Below are the code and all the weights of a small trained network. Each question names an input and a class and asks about switching units off, where a switched-off unit gives its printed mean instead of its output.

import numpy as np


def w(rows, s, z=0):
    codes = np.array(rows[::2]) - 128.0
    scale = np.full(codes.shape[1], s)
    scale[-1] = z or s
    return codes * scale


def f(y):
    return np.maximum(y, 0)


def log_softmax(a):
    a = a - a.max(-1, keepdims=True)
    return a - np.log(np.exp(a).sum(-1, keepdims=True))


def net(x, mask):
    res = np.array(x, float).reshape(1, 6) / 4 @ E
    y = f(res @ A[0][:, :-1].T + A[0][:, -1])
    res = res + np.where(mask, y, B[0][:, -1]) @ B[0][:, :-1]
    return log_softmax(res[-1] @ U[:, :-1].T + U[:, -1])


A, B = {}, {}
E = w([
[38,146,206,151,227,218,29],'x0',
[241,62,253,139,12,204,100],'x1',
[17,90,152,45,15,65,71],'x2',
[125,127,128,128,127,128,131],'x3',
[128,129,129,127,127,129,128],'x4',
[119,222,204,254,84,32,109],'x5',
],0.0091)
A[0] = w([
[62,135,153,158,169,212,78,152],'N1',
[195,89,61,110,57,55,177,150],'N2',
[211,179,119,199,175,172,181,45],'N3',
[64,121,188,138,155,154,76,96],'N4',
[125,28,70,18,178,246,132,154],'N5',
[199,160,76,208,212,200,149,55],'N6',
[76,125,152,118,166,182,89,84],'N7',
[199,81,228,158,49,217,114,38],'N8',
[128,168,176,231,123,79,103,143],'N9',
[95,210,74,121,186,106,112,3],'N10',
[165,125,48,127,79,78,197,76],'N11',
[100,191,186,234,108,60,101,105],'N12',
[95,123,148,157,164,173,69,152],'N13',
[76,127,180,127,175,186,84,122],'N14',
[94,143,179,133,173,154,59,93],'N15',
[17,125,115,48,83,57,75,48],'N16',
[17,165,46,136,196,68,190,86],'N17',
[99,97,183,77,48,113,82,54],'N18',
],0.012,0.0041)
B[0] = w([
[171,125,117,197,128,73,175,204],'N1',
[150,130,114,202,137,55,216,220],'N2',
[92,58,141,168,62,183,112,197],'N3',
[157,115,99,153,109,112,169,185],'N4',
[42,228,55,69,68,85,78,255],'N5',
[86,74,187,150,35,215,114,211],'N6',
[153,113,94,160,109,80,150,181],'N7',
[179,109,167,54,251,87,38,226],'N8',
[68,213,88,62,110,125,111,196],'N9',
[156,124,155,71,197,110,104,182],'N10',
[159,142,136,167,120,69,191,200],'N11',
[64,198,48,79,94,117,116,206],'N12',
[161,116,141,149,107,76,177,184],'N13',
[166,114,99,174,125,95,175,194],'N14',
[150,106,106,183,139,96,174,184],'N15',
[115,84,201,164,28,208,98,212],'N16',
[199,109,179,98,212,130,36,234],'N17',
[123,86,182,141,77,202,113,186],'N18',
],0.012,0.021)
U = w([
[39,213,41,80,72,91,119,173],'0',
[190,97,111,205,115,59,252,65],'1',
[199,81,176,86,202,115,55,164],'2',
[88,44,193,182,30,230,127,3],'3',
],0.017,0.008)

Each question gives the input, the list of numbers given to net, and the class t.
The units are the neurons (one row each of A and B). Each row of codes is followed by its name. A weight is (code - 128) times the scale printed after its matrix; where a second scale follows, it is the last column's (A, B and U).
mask holds one flag per neuron, in row order. A switched-off neuron (its flag False) gives its mean, the last column of its row in B, instead of its output. The means were averaged over made-up inputs and are rounded, as every weight is.
A unit's drop is (log p(t) with every unit on - log p(t) with that unit switched off) / (log p(t) with every unit on - log p(t) with every unit switched off).
unit that matters most: the unit with the biggest drop
k most important neurons: the k neurons with the biggest drops, biggest first
drop of u: that unit's drop, to one decimal
input [2,2,-3,-7,1,-2], class 3: 3 most important neurons => N17; N12; N2
input [4,-3,7,2,8,0], class 3: unit that matters most => N16
input [3,8,1,8,8,-7], class 2: 2 most important neurons => N8; N12
input [1,-1,7,8,1,6], class 3: 2 most important neurons => N16; N5
input [-4,-4,-1,-7,-8,4], class 0: 4 most important neurons => N8; N12; N1; N9
input [-2,6,-6,-8,1,-5], class 2: 3 most important neurons => N8; N16; N12
input [-2,-3,6,-2,-8,5], class 3: 2 most important neurons => N16; N5
input [-8,-5,-7,-3,-6,8], class 0: 2 most important neurons => N12; N9
input [3,-7,-8,-3,-5,5], class 3: 3 most important neurons => N6; N3; N8
input [3,2,6,8,-8,-4], class 3: 2 most important neurons => N16; N18
input [7,3,-5,6,-4,-7], class 0: 3 most important neurons => N5; N2; N11
input [-7,-7,3,3,-7,-1], class 1: 3 most important neurons => N2; N11; N8
input [-2,4,4,8,-6,-1], class 2: 2 most important neurons => N8; N6
input [4,2,1,8,0,-6], class 0: unit that matters most => N5
input [-5,5,4,4,5,7], class 0: drop of N12 => 0.2
input [-5,-7,-1,-5,-1,5], class 2: drop of N17 => 1.4
input [-8,-6,3,7,-3,1], class 1: drop of N2 => 1.1
